(in the rows, 128 means zero)
Each row of numbers belongs to one of the objects below and depends on some of the facts about them. Some rows are named. Which object is each other row?

Some facts about the objects:
befler β: semugun
bito β: flope
bome β: rugos floplen totrer
bregunes β: totrer mifi
brekosto β: votobre
bremis β: gastas nadrum skeka
brezur β: semugun gastas
brime β: klivar brodrastul
brivu β: gastas
brodrastul β: semugun gastas
daplosko β: gastas rugos drunor
destak β: stuvuk
doflaplom β: semugun daplosko drida
dokluvin β: nadrum miklel
dozam β: vukel
drenil β: ligen
drida β: gastas pluvu retra
drotu β: skuna plabul
drunor β: semugun
dubok β: dubren brodrastul
dubren β: rugos
favum β: gupu befler
ferik β: gastas ligen
flabrer β: gastas migrale
fladrogru β: plipi
fladu β: rugos
flela β: reladrak floplen mizegus
flodos β: befler
floplen β: ligen brodrastul
fuvol β: gastas dubok
gekol β: semugun plipi dubok
gesten β: fuvol planilo
gigoplol β: dubren
graskin β: semugun
gristu β: gastas
gropak β: gekol
grupoklok β: semugun mifi
gruti β: semugun brezur fuvol
gunugro β: beplak mizegus
gupu β: gastas floplen
kidrur β: ligen plabul
klasi β: migil
klivar β: plipi
kloskel β: flozari
klubazi β: gastas
klupi β: plipi ripi fladrogru
kogrol β: migrale dogatre
labi β: rugos bito nista mizegus
ligen β: rugos
ligral β: mifi
maladres β: migil flabrer
migil β: nadrum plabul
miklel β: rugos floplen
mistu β: vukel
mizegus β: nadrum
nadrum β: gastas
nedrok β: flumas
pasusker β: nadrum
plabul β: semugun rugos
pladre β: pletrum
planilo β: drunor
plazar β: gruti gastas plabul brime
pletrum β: kidrur gekol
plipi β: gastas drunor dubok
pluvu β: tigi miklel
poplen β: semugun graskin
poploben β: fladrogru
posal β: skimik
rasel β: brivu floplen
retra β: gruti mifi klasi
rugos β: gastas
rurigik β: bome
sasti β: gastas totrer
semugun β: gastas
sidul β: plipi grames dubok
silim β: gastas brivu skeka
skeka β: brodrastul
skostel β: totrer
skotal β: pasusker
stesur β: gastas brodrastul
steves β: dubren
stevigra β: sasti
stigudol β: floplen rurigik
stistones β: semugun
stota β: dubren
tavodrek β: dubren drunor
tetru β: flozari
trefem β: plipi stesur
trigrik β: vukel flozari
trori β: mizegus
trozom β: vukel grames mifi
trulon β: gastas
truras β: gupu labi
tulol β: vukel bregunes
vavel β: reladrak
vesu β: plipi
votobre β: sidul
vukel β: gastas
zabun β: stevigra
zemas β: gigoplol
[bebidrek favum poplen ripi skostel tavodrek] Λ drubrin
[befler drida grames gupu labi miklel pasusker zutrimom] Λ mizegus
[beluk flodos poploben skotal trigrik trori] Λ doflaplom
[beplak brodrastul drotu flozari klupi pladre] Λ trame
[bibro brime fuvol gigoplol skimik stota] Λ migrale
[bito brezur dozam graskin ligen nadrum tigi] Λ stevigra
[bregunes flope gastas gristu migil plazar plipi tetru] Λ planilo
[brekosto klasi nista rasel rozel trozom vileskom] Λ maladres
[bremis flumas sidul stigudol totrer tulol zabun] Λ pliri
[brivu gruti klivar mifi retra skuna trefem] Λ plenagi
[daplosko drurok flastuk gekol stistones zemas] Λ ferik
[destak] Λ gropak
[dofa dogatre flela gesten pluvu semugun skeka trulon] Λ rugos
[dokluvin kluva piflan reladrak steves truras] Λ votobre
[drenil drunor flabrer grelevum grupoklok kogrol silim] Λ sasti
[dubren lugis nedrok stesur vesu] Λ bome
[fladrogru gunugro ligral mistu posal selo] Λ dubok
[floplen kidrur plabul pletrum skanekan vukel] Λ vavel
[kloskel rurigik] Λ stuvuk
[klubazi] Λ fladu
{bebidrek beluk bibro bregunes brime brodrastul dogatre drubrin drurok favum flabrer fladu flodos flope floplen grames graskin grupoklok gupu klasi klubazi klupi kluva kogrol labi ligen lugis migil migrale miklel pasusker plipi pliri poplen posal rasel ripi rozel sasti semugun skanekan skeka skostel skuna steves stistones stota tetru tigi vavel votobre vukel zabun zutrimom} ξ 427
{befler beplak bito bome brekosto bremis brezur brivu daplosko destak dofa doflaplom dokluvin dozam drenil drida drotu drunor dubok dubren ferik fladrogru flastuk flela flozari flumas fuvol gastas gekol gesten gigoplol grelevum gristu gropak gruti gunugro kidrur klivar kloskel ligral maladres mifi mistu mizegus nadrum nedrok nista piflan plabul pladre planilo plazar plenagi pletrum pluvu poploben reladrak retra rugos rurigik selo sidul silim skimik skotal stesur stevigra stigudol stuvuk tavodrek totrer trame trefem trigrik trori trozom trulon truras tulol vesu vileskom zemas} ξ 145

Known rows:
miklel: [127 179 130 110 114 138  74 231  98  92 137 147 119 103 172 126 126 148
 110 132  96 146 161 119  75 149 133 135 144 115 117 107 105 108 123 139
 117 138 150 108 133 137]
vesu: [118 120 156 127 117 109 157  90 157 145 142 123 135 142 109 130 118 107
 118 104 148  74 123 112 144 118 126 125 144 129 139 121 138 137 135 140
 122 121 123 144 114 139]
nista: [119 115 133 145 140 113 151  87 134 121 153 108 104 137 121 114 133 111
 125  88 140 153 116 126 166 114 113 124 123 122 113 133 113 115 139 114
 151 133 138 140  95 122]
posal: [126 147 111 116 117 127 110 187 109 111 120 167 117 129 135 130 118 162
 135 165 109 143 152 149  86 138 126 130 121 122 133 107 126 132 109 112
 128 121 125 129 128 133]
zemas: [126 114 139 137 127 114 142  84 138 135 136 102 136 131 115 132 134 109
 118 102 139 115 127 111 153 127 125 127 134 129 127 138 126 129 133 142
 123 129 129 126 126 130]
gropak: [138 118 122 145 116 108 149  85 151 128 126 106 148 129  98 137 125 110
 129 106 141 104 125 101 157 124 129 135 128 125 122 140 130 127 144 146
 121 131 130 130 122 133]
stesur: [127 131 148 136 130 154 140  76 142 154 133  98 137 139 134 136 133 105
 140 113 143 110  84 107 154 129 138 127 149 134 136 142 137 127 154 130
 135 130 129 128 144 121]
rugos: [141 140 147 160 120 182 117  80 137 132 110  81 168 101 126 146 147  99
 142 110 137 121  57 101 160 132 140 131 153 176 120 119 129 108 206 138
 123 145 128 129 129 106]
dofa: [136  88 141 138 139 135 141 102 151 135 125 118 134 102 118 115 147 101
 107 106 137 137 103 118 174 109 112 133 121 176 123 124 110 126 154 133
 117 144 108 143 106 111]
graskin: [138 146 118  98 142 135  86 176 104 131  91 168 124 121 163 141 111 176
 130 164 128 117 171 177  88 130 139 125  83 112 109 140 150 142 102 109
 127  95 146 133 125 115]
tulol: [123  98 131 131 112 117 140  69 134 141 144 100 122 128 119 128 139 128
 120  95 145 129 126 102 150 133 118 123 136 112 139 147 111 131 120 130
 125 119 124 124 139 120]
sasti: [128 176 110 125 133 154 113 183 115 129 113 151 133 153 140 155 115 138
 161 198 102 147 126 152 101 142 142 143 129 136 132 107 153 132 139 110
 132 130 131 130 144 140]
flope: [136 136 103 124 148 127 126 201 101  93 118 178 104 118 125  88 127 151
 142 161  99 127 129 185  78 126 122 121 108 123 140 113 136 118  99 104
 145 141 109 115 127 134]
daplosko: [123 136 154 148 134 152 127  77 127 138 128  86 148 126 134 137 138 105
 131 102 139 118  93 109 144 127 143 116 150 135 123 134 139 120 162 144
 133 134 143 120 129 120]
stigudol: [119 105 138 138 115 117 134  68 127 134 141  96 127 121 119 128 142 127
 117  89 144 130 125 102 141 130 122 117 140 114 133 140 113 126 125 138
 127 121 132 122 130 121]
bome: [133 133 127 164 117 114 132  81 128 107 125  83 159 114  97 143 137 107
 123  97 131 126 125  99 145 132 135 125 145 129 113 129 125 114 159 162
 119 139 142 116 117 133]
vavel: [136 155  89 130 103 120 115 189 118 102 111 165 131 125 117 138 113 162
 144 168 110 143 152 143  88 137 132 139 120 119 128 104 127 128 120 118
 128 125 127 129 125 140]

Name these rows:
No name comes twice in this set of rows, the named rows included.
[129 166 118 116 120 179 106 179 111 135 118 157 120 137 158 134 120 154
 162 177 112 144 101 144  88 142 142 133 138 131 141 109 137 125 135  94
 144 122 127 127 154 123] => klubazi
[117 153 124 111 104 122 125 189 122 119 126 185 120 137 132 131 107 159
 133 164 116 110 151 150  77 132 127 129 132 123 144  91 134 138 109 112
 128 113 121 141 117 144] => klupi
[121 159 118 128 112 130  97 181  97 103 118 155 126 119 136 139 125 159
 130 160 105 143 155 147  76 147 126 125 132 124 132  99 124 122 117 124
 123 122 131 122 128 135] => floplen
[138 165 120 108 125 170  93 175 111 135  99 160 127 128 167 139 113 170
 157 168 124 120 121 158  86 137 147 129 113 121 124 126 148 129 130  97
 140 105 140 132 142 112] => brodrastul
[134 178 127  97 117 170  89 228 118 127 138 153 111 123 185 126 118 146
 136 155 102 141 123 118  90 146 141 146 146 119 132 120 114 112 128 112
 132 135 140 115 164 130] => gupu
[118 123 151 145 125 113 136  86 131 124 136  99 142 122 113 132 134 106
 113  94 138 111 130 112 142 126 128 117 143 131 124 124 128 127 140 154
 121 133 136 127 113 134] => gigoplol
[135 127 163 114 174 120 122  81 137 155 111 105 142 140 146 149 121 103
 114 117 149  82 147 152 165 118 138 125  93 134  99 169 168 144 131 144
 117 111 152 138 115 122] => drunor
[116 171 133 111 151 159 108 183 106 140 122 154 118 161 159 149 119 133
 151 198 101 147 127 164  99 142 135 136 130 143 136 113 154 137 125 104
 133 126 129 130 145 137] => flabrer
[143 150 111 104 128 135  90 182 107 121  94 168 124 115 155 137 111 178
 135 157 127 115 161 169  86 131 138 130  87 114 111 135 143 135 110 108
 128  99 142 133 124 117] => stistones
[124 109 137 132 116 148 136  61 134 157 142  93 123 137 133 131 140 123
 138 103 146 132  95  97 151 136 127 124 146 117 144 151 116 127 134 119
 136 120 125 122 157 113] => bremis

The same objects again, as new rows of numbers:
Known rows:
vesu: [134 104 181 198 124 123 151 158 132  49 165 108  94  85 156 160  97 159
 151 122 134 117  97 110 107  88 142 123 106 108  86 118  96]
dubren: [124 104 186 195 131 111 149 167 108  56 141 126 103 113 141 127 113 143
 143 136 135 102  89 118 116  86 142 127 107  95  92 107 109]
tavodrek: [127  95 185 195 129 129 155 168 134  60 159 113  94  82 156 162 101 170
 156 122 135 119 102 105 110 102 144 119 105 105  84 119  89]
bebidrek: [163 103 171 199 107 120 176 143 146 120 157 105  83 114 157 149 101 138
 129 151 164  88 125 127  90 106 139 124  71 167 110 114 113]
brekosto: [131  99 194 202 118 136 166 159 111  61 157 118  98  71 153 162  96 152
 142 128 135 126 100 101 105 104 136 125 110 111  78  98  97]
skimik: [136 111 186 191 126 122 160 164 105  78 150  98  87  88 163 131 112 139
 126 135 138 118  93 113 102  78 144 122 106 128  81  91 113]
sidul: [143 107 184 199 114 128 146 158 143  43 165 117  96  84 149 165 101 160
 140 101 140 115  97 109 103  90 145 129 112 105  82 122 106]
grelevum: [136 106 183 195 126 122 155 160 109  79 154 100  85  71 158 138 105 152
 134 130 135 112 100 113 101  81 153 121 103 129  75  92 102]
grupoklok: [173 117 168 207  96 115 165 118 155 116 168 110  80 107 152 172  79 160
 147 149 152  79 126 119  94 114 140 121  82 157  98 138  96]
graskin: [169 118 165 200 113 103 162 131 144 106 160  97  85 128 156 142  84 148
 149 164 167  77 114 125  96 101 141 123  82 152 112 141  99]
kluva: [160 106 171 200 103 119 175 141 145 121 156 105  76 113 158 142 103 136
 129 155 166  86 123 123  89 106 138 124  75 168 110 112 110]
fladu: [161  99 165 187 121 111 180 129 149 125 154 130  82 137 138 153 107 142
 149 151 165  91 137 133 102 123 142 119  74 153 112 124  91]
migrale: [173 122 158 193 123  97 178 124 130 112 156 101  74 159 148 125  93 115
 134 159 172  87 124 135  98  93 136 123  90 169 109 124 116]
drubrin: [163 106 165 189 109 120 184 134 136 112 160 115  73 127 160 148 108 134
 130 152 175  90 130 139  97 109 132 127  71 175 111 104 112]
stuvuk: [138 113 174 186 132 119 164 154  97  68 152 106  75 107 169 133 114 132
 120 128 145 120  99 125 106  81 137 129 104 134  78  88 111]
doflaplom: [140 113 172 188 136 109 157 137 121  70 166 106  75 105 162 165  94 156
 157 119 134 131 111 115 104 107 148 113 117 120  68 130  79]
plenagi: [143 113 180 184 129 121 168 157 121  72 159 104  79 105 162 142 117 136
 123 110 145 127 109 116 100  90 150 124 113 130  78 100 106]

Rows to name:
No name comes twice in this set of rows, the named rows included.
[170 127 186 199  95 134 154 140 140  80 163 124  82  72 145 186 107 162
 130  99 121 114 103 119  96 111 159 118 129 117  57 131 105] => tulol
[131 100 175 187 138 119 156 149 115  44 163 107  82 105 162 152  98 154
 148 126 139 130 104 121 111  91 136 123 103 116  84 108  84] => gropak
[122 104 168 191 137 112 170 175 120 104 139 121  81  88 150 162 131 179
 150 120 123 125  98 109  99 100 174 104 109 117  70 108  84] => flela
[177 116 168 193  99 117 169 115 129 122 158 132  75 121 142 156  96 145
 138 163 158  77 127 138 102 123 140 124  87 156 101 126  97] => sasti
[169 111 169 198 118  92 171 139 156 117 156 103  90 150 141 126  96 124
 144 149 168  88 119 120  94 107 142 124  90 155 113 136 110] => skuna
[157 128 176 201 127 107 153 138 138  78 168  99  87 100 145 161  93 149
 147 110 128 124  99 109  99  98 158 113 133 114  70 141  96] => retra
[139 112 177 197 139 107 162 153 126  84 161  89  83  89 157 151 100 161
 156 133 130 131 103  97 102  92 158 109 116 120  72 123  83] => drotu
[139 106 185 197 127 118 154 160 146  54 166 108  90  92 152 161  97 164
 151 109 134 125 100 102 105  99 150 120 112 107  84 125  93] => trefem
[135 112 188 192 130 105 138 154 111  51 153 111 104  99 145 129  95 150
 150 135 138 100  85 112 112  79 141 123 111  96  82 114  98] => drunor
[140 111 173 187 140 108 160 139 118  79 156 116  77 105 147 159 106 157
 155 123 127 126 112 116 109  98 156 112 120 113  69 127  79] => ferik
[135 107 181 189 132 117 149 150 110  38 155 122  90 118 147 143 102 145
 146 120 142 114  93 125 118  89 133 130 103 103  87 107  94] => dubok
[149 104 174 210 109 111 163 126 171  83 142 110  84 133 142 154  99 140
 153 167 175  70 105 123 108 107 114 131  73 128 118 143 129] => plipi

Now the same objects, written a new way:
Some objects and their rows:
drubrin: [159 122 107 166 161 137 143 124 133 146 168 120 121 166 160  97 127 125
 154 118 124  93 125 158 156  98 127 112  92 119 137 162  96]
grupoklok: [142 105  93 193 129 132 165 129 103 160 140 138 130 149 168  79 110 128
 153  94 140 128 146 165 126 119 127 168 143 129 113 173 102]
gristu: [101 178 126  99 133  73 143 137 126 127 110 160 176 101  56  65 131 129
 135 142  86 176 140 107 113 142 114 142  99 149 187  98  82]
klupi: [187 114 102 164 138 144 147 131 113 162 147  95 148 172 150  78 122 117
 171 100 141  77 117 163 139 110 133 144  98 126 117 153 107]
kogrol: [161 112  98 166 167 137 149 119 123 145 151 115 128 163 159  94 124 116
 151 116 124 105 132 164 155 103 128 132 104 123 125 142 110]
ligen: [147 103  99 155 160 135 143 126 141 139 117 143  97 160 159 123 148 112
 155 164 161 134 147 174 197 113 140 139  98 142 107 121 114]
trigrik: [113 167 128 113 120 123 138 125 117 121 142 136 131 118  94  97 139 116
 106 133 118 126 133 110 122 151 110 115 103 129 126  79 123]
beluk: [157 120 103 168 161 143 145 120 132 147 162 118 121 159 156  84 125 119
 151 120 131  93 127 160 152 106 131 115  97 120 132 162 112]
trefem: [132 172 132 107  93 134 138 141 104 143 127 118 149 130  86  71 133 120
 127 122 132 107 114 117 100 156 115 123 101 126 108  89 127]
votobre: [170 115 106 166 145 134 145 131 126 152 157 111 131 172 155 103 129 125
 161 109 134  94 122 159 152 100 126 131  92 125 128 149  97]
brekosto: [105 167 127 110 116 128 141 129 112 128 134 134 125 125  96  94 135 116
 109 133 123 130 129 118 118 151 112 116 108 124 116  75 131]
sidul: [159 166 133 112  93 139 132 146 103 132 133 114 162 119  94  66 144 123
 126 118 133  99 123 113 103 167 116 129 102 143 108 102 109]
grelevum: [107 163 128 106 138 134 135 128 112 114 148 135 126 115 110  92 139 112
 103 137 111 127 140 117 122 151 109 103 109 124 119  87 122]
stevigra: [121 163 131 111 121 118 137 132 115 118 144 136 134 122 105 107 147 126
 108 132 111 134 137 111 126 151 108 116 103 136 128  80 103]
drurok: [155 120 102 167 162 145 145 121 129 145 164 118 122 157 157  90 125 117
 152 119 130  93 128 160 153 103 130 116  97 119 133 162 113]
trori: [112 164 124 119 107 113 146 120 118 126 135 134 124 129  87 117 141 114
 102 122 127 137 130 113 122 150 106 136 101 134 116  52 126]
truras: [110 165 127 113 116 120 138 126 117 124 136 140 127 117  95 102 141 115
 108 135 124 133 134 115 120 154 109 118 105 132 122  75 124]

Name these rows:
No name comes twice in this set of rows, the named rows included.
[151 116  98 166 154 130 151 119 131 153 138 121 117 172 144 103 129 114
 157 126 136 108 126 168 160 104 131 137  97 121 125 130 120] => rasel
[101 159 120 133 101  81 154 137 100 136 102 180 169  90  86  46 126 149
 123 120 100 187 144 101  91 160 117 179 152 152 160 105  89] => brezur
[126 157 123 125 101  60 146 100 114 132 140 134 124 156  52 183 149 110
 105  90 119 136 111  94 122 123  87 163 101 138 138   6 121] => mizegus
[171 122 100 182 147 136 148 119 136 149 152 119 127 156 148  84 136 126
 154 115 140  97 129 156 154 112 132 135  96 133 131 152 107] => zabun
[131 156 128 123  68 135 148 154  81 146 116 135 165 110 103  55 120 129
 131 101 140 128 134 119  80 174 114 153 137 141  98 119 111] => gekol
[162 111 105 146 149 132 153 123 132 147 151 126 141 156 157 100 119 112
 170 109 147 109 121 150 160 109 133 150  97 131 127 153 113] => skeka
[ 96 152 136  76 127 150 119 146 126 111 109 169 102 103 117 102 156 111
 123 202 159 148 153 132 165 162 129  94 105 146  91  96 126] => dubren
[123 169 116 121 131  38 156 107 126 130  99 148 170 131  41 101 149 131
 116 119  73 184 119  93 121 138 109 192 102 152 192  12 100] => nadrum
[150 110 107 151 154 132 141 135 138 144 134 142 106 163 161 122 141 122
 164 153 154 123 136 168 185 103 137 129  95 138 120 138  99] => fladu
[141 106  95 197 113 133 166 132 111 166 138 145 131 147 161  69 109 136
 160  92 151 130 141 162 121 121 129 168 142 133 113 181 102] => poplen
[106 185 125 101 136  73 143 126 130 136 104 161 171 117  51  49 136 140
 131 153  82 168 113  99 116 139 122 147 103 138 193  72 103] => brivu
[147 163 132 103  96 134 137 144  97 137 129 109 161 126  94  81 134 116
 129 113 131 106 122 116 103 159 112 127 105 134 106  87 115] => vesu
[162 115 100 155 185  91 145 125 130 144 137 132 155 166 138  88 131 135
 168 131  90 135 123 153 162  89 133 157 100 132 179 133  76] => sasti

The same objects again, as new rows of numbers:
Named rows:
sidul: [ 98 170 122  99 174 132  98 125 121 154 132 106 106 152 164 134 133 120
 106 191 118  79 177 126 141 104 175  86 149 110 160  88 146]
pliri: [127 109 133 116  49  78 165 146 132 106 168 144 137 153 115 100 156 136
 242 110 137 153  71 128 140 142 120 148 123 128 147 157 165]
bremis: [131 137 120 118 180 124 138 136 146 129 135 113 122 122 173 144  86 162
  72 124  71 116 169 128 127 142 140  78 172 130 110 122 120]
gastas: [158 145 100 109 110 165 123 126 146 174  93 103 126 125 124 152  54 148
  78 111  85  96 175 118 130 166 148  69 122 153  68 117  94]
stesur: [139 124 101 105 138 141 132 122 148 152 103 117 127 115 160 141  90 164
  59 137  88  83 177 115 100 136 143  97 148 149 114 108 114]
nista: [126 116 111 184 148 170 115 120 121 150  77 148  89 105 108 119 132 126
  78 126 131  77 154 150 121 109 119 114 132  98 100  99 126]
flodos: [122 125 156 115  73  85 138 147 116 113 162 163 149 145 115 134 167 107
 169  99 164 182  94 141 140 130 109 172 106 146 141 158 139]
stuvuk: [138 117  97 168 147 163 139 113 140 130 103 104  97 117 111  90 102 156
 169 162 100  71 127 122 127 124 141  82 152  89 116 105 139]
destak: [117 134 122 153 169 156 105 119 135 135 106 106 105 118 129 118 112 132
 101 146 108  98 149 131 133 122 134  93 135 108 119 110 124]
kloskel: [116 134 121 158 168 155 105 122 133 135 105 109 104 119 129 118 111 137
 102 143 106  97 149 134 135 123 134  91 133 104 122 110 125]
bito: [ 99 118 124 135 180 162  86  94 142 141 125 128 101 129  96 143 119 144
  89 149  88  96 124 126 138 111 115  70 157 114 139 134 119]
gruti: [103 137 146 175 185 148 151 128 142 167 133  90 138  96 142  95 112 138
  89 170 124 120 168 136 117  92 142  96 102 132 118 125 105]
drenil: [100 143 121 151 193 153 123 138 136 126 102  91 110 109 160 108 116 119
  99 131  95 119 159 127 121 136 145 113 137  98 114  98 132]
lugis: [121 120 153 122  50  82 121 149 117 112 149 165 139 148 110 129 165 114
 172  91 157 170  92 143 144 137 103 168 101 142 139 156 146]
miklel: [142 101 132  78 130 112 129 124 113  39 139 141 165 158 115 147 145  87
 156  65 153 224  59 109 103 125 132 229 105 127 162 138 116]
dubren: [ 75 114  87  98 201 202 104  91 155 125  66  76 128 100 133 110 137  84
  90 133  98 120 120  69  73 145 128 153 131 116 150  97 127]
ripi: [120 121 152 122  50  82 120 152 118 113 150 166 134 147 112 130 166 112
 174  95 158 168  91 145 146 136 102 165 103 140 141 154 148]

Rows to name:
No name comes twice in this set of rows, the named rows included.
[142 110 150 178 202 161 138 103 134 133 140  83 157 113 105 100  77 152
  81 184 143 139 151 131 106  32 170 111  65 135 137 118  60] => befler
[122 116  98  99 177 163 142 106 153 142  96 102 138 105 157 130 102 136
  62 126  89 113 156  93  83 140 134 120 152 143 120 116 112] => daplosko
[148 154  84 124 155 196 152 100 130 173 104  80 117 130  97 114  85 116
 175 166 121  85 138  98 132 140 170  82 135 114  93 105 118] => planilo
[135 102 106  84 102 117 191 110 124  92 144 140 159 132 111 117 167  93
 227  95 152 183  49  88  99 157 115 202 146 132 147 151 154] => fladu
[110 162 132 124 190 145 132 115 113 181 141 105 129 126 143 128 131 118
  89 212 155  90 179 127 128  69 171  98 123 132 147 105 119] => gekol
[148 108 142  92 115 102 124 130 109  49 146 151 158 165 112 145 143 100
 162  73 158 213  67 122 120 115 139 214 100 123 159 137 116] => labi
[198 123 169  99  52  61 177 136 130 139 182 141 212  91 159 146 121 163
 115 141 185 165 122 109 104 141  80 182 107 238 131 201  94] => semugun

